Questions about the matrix below.
1) What is the entry just left of 27.5?
2) What is the maximum?
3) What is the third entry on the diagonal from the top-right corner?
4) What is the top entry of the column that holds the smallest entry?
5) What is the entry just right of -10.5?
6) What is the entry directly below -9.7?
7) What is the 4th entry in reading order?
8) What is the entry directly above the largest entry?
[[  5.6   1.2  -9.7   0.5   5.9  11.2   0.2   6.9  -1.4  -3.4]
 [ 28.4   1.8 -47.2  13.5   9.3  30.6  -2.2  15.2  -1.7 -15.6]
 [ 10.5   2.9 -18.5   0.3  12.9  24.1   1.2  14.8  -2.0  -6.3]
 [  3.3   1.3  -1.3  -3.5   3.3   9.7   3.9   6.6   0.6  -4.3]
 [ 16.8   0.6 -26.9   8.1   1.8  13.8  -0.3   6.2   0.0 -10.2]
 [  6.9   0.7 -10.5   2.7   2.5   6.6  -0.3   3.3   0.0  -3.6]
 [  9.7   4.1  -8.9  -8.9  13.6  31.0   8.1  20.4   0.1 -11.6]
 [ 20.9   1.0  -2.7  -8.6 -13.1  17.6  21.5   7.8   8.7 -29.2]
 [ 34.8   0.4 -11.4  -6.3 -24.2  22.7  29.5   7.8  13.5 -44.4]
 [ 11.2   3.9   0.5 -13.4   4.4  27.5  15.5  17.4   3.7 -17.5]
 [  9.3   2.3 -15.8  -0.4  11.6  22.1   0.9  13.6  -1.4  -6.0]
 [  5.8   1.4 -10.1   1.4   5.5   9.9  -0.5   5.8  -1.0  -3.0]
 [ 19.6  -0.9 -21.7   7.6  -7.7   8.7   4.0   2.1   2.2 -15.3]
 [ 32.3  -0.6 -15.3  -1.0 -22.9  16.7  22.2   4.4  11.3 -37.7]]
1) 4.4
2) 34.8
3) 14.8
4) -9.7
5) 2.7
6) -47.2
7) 0.5
8) 20.9

Read these off the row that follows.
1) Report the second largest entry.
2) Report the entry just right of 16.3.
3) Report the 1st entry from the left.
4) Report the entry just right of 17.7.
5) Report the 3rd largest entry.
6) Report the 3rd entry from the right.
7) Report the second entry from the right.
8) Report the entry just left of the centre entry.
[-12.1, 11.2, 16.3, 14.1, -11.7, 17.7, -9.1, 16.7, 8.0, 14.2, 16.4]
1) 16.7
2) 14.1
3) -12.1
4) -9.1
5) 16.4
6) 8.0
7) 14.2
8) -11.7

Read these off the row that follows.
1) Find the first entry from the left.
2) Find the last entry.
3) Find the third entry from the left.
4) Find the entry just right of the smallest entry.
5) Find the entry just left of -14.0.
6) Find the 3rd entry from the right.
[-52.3 -29.7 -15.5 -13.4 -14.0  -9.5   8.8  -6.6]
1) -52.3
2) -6.6
3) -15.5
4) -29.7
5) -13.4
6) -9.5

[[37 48 32 41 36 52 17 46]
 [82 50 45 40 49 46 46 73]
 [ 6 33 41 26 50 41 40 32]]
Counting starts at 1.
The entry just left of 17: 52
The entry directly below 36: 49
The entry just right of 82 -> 50
The entry at row 1, column 3 is 32
Find the entry in row 3 and column 1.
6
The bottom-right entry is 32
The entry in the top-right corner -> 46
The entry at row 2, column 1 -> 82
Find the entry at row 1, column 2.
48

grid = [  5.9  -1.6  36.6  20.6 -44.2  42.2   7.8   1.3 -12.0]
Report the entry just right of the smallest entry.
A: 42.2
The entry just right of the largest entry -> 7.8
The entry just left of -44.2 is 20.6
The entry just left of the largest entry is -44.2

Questions about the table below.
1) Which number is the third entry on the main diagonal?
2) Which number is the first entry in reading order?
3) Which number is the 5th entry from the end, reading row by row?
4) Which number is the smallest entry in the first row?
5) Which number is the last entry, reading row by row?
6) Which number is the first entry in the row that holds the largest entry?
7) Which number is the entry just left of 267?
8) Which number is the 3rd-last entry, reading row by row?
[[775 418 864 172 381 429 165 732 841]
 [523 663 276 445 167 641 341 188 576]
 [809 148 607 600 342 146 382 372 793]
 [761 374 854 200 488 395 231 822 799]
 [526 594 421 611 119 556 210 144 729]
 [315 804 138 281 388 825 498 538 156]
 [779 399 858 179 412 414 192 762 826]
 [818 174 572 626 327 168 399 340 790]
 [793 436 217 404 300 424 595 301 537]
 [675 414 837 227 590 441 282 913 738]
 [805 335 791 270 235 328 142 466 874]
 [431 726 297 437 147 707 272 180 558]
 [777 403 862 181 373 412 165 712 846]
 [161 895 341 261 212 898 178 354 314]
 [690 544 115 184 486 566 708 634 220]
 [168 891 367 267 194 890 155 337 350]]
1) 607
2) 775
3) 194
4) 165
5) 350
6) 675
7) 367
8) 155

Questions about the table below. Indices start at 1.
1) The entry directly below the largest entry?
2) The entry just right of -14.6?
3) The entry at row 1, column 1?
4) The bottom-left entry?
5) The entry just left of the largest entry?
6) The entry at row 1, column 3?
7) The top entry of the column that holds the largest entry?
8) The entry at row 2, column 1?
8.6	14.4	-17.6	-1.5	20.9	-19.1	-11.6	11.9	-17.3	4.4	21.4	3.7	12.5	6.1	20.1	4.4
1.4	-11.0	11.1	17.9	16.2	7.5	14.5	-5.9	10.9	-17.1	12.6	-16.9	-14.5	-18.1	13.2	-17.5
0.8	24.8	-8.7	-20.5	-3.3	-7.0	-11.8	14.6	-9.1	23.8	10.3	23.1	25.6	25.1	-0.8	23.9
1.5	-6.0	21.8	7.8	-9.3	19.1	20.8	-1.6	22.4	4.1	-12.2	4.5	-4.2	1.6	-7.8	3.6
9.7	-5.3	-17.5	2.6	-4.7	-16.4	-12.8	4.2	-16.9	-3.0	-14.2	-2.7	-3.9	-2.1	-2.7	-2.7
-24.6	-12.6	9.4	-5.2	-14.6	15.3	0.1	-23.6	7.6	-16.4	-6.3	-16.9	-14.2	-15.3	-17.5	-16.0
1) -4.2
2) 15.3
3) 8.6
4) -24.6
5) 23.1
6) -17.6
7) 12.5
8) 1.4
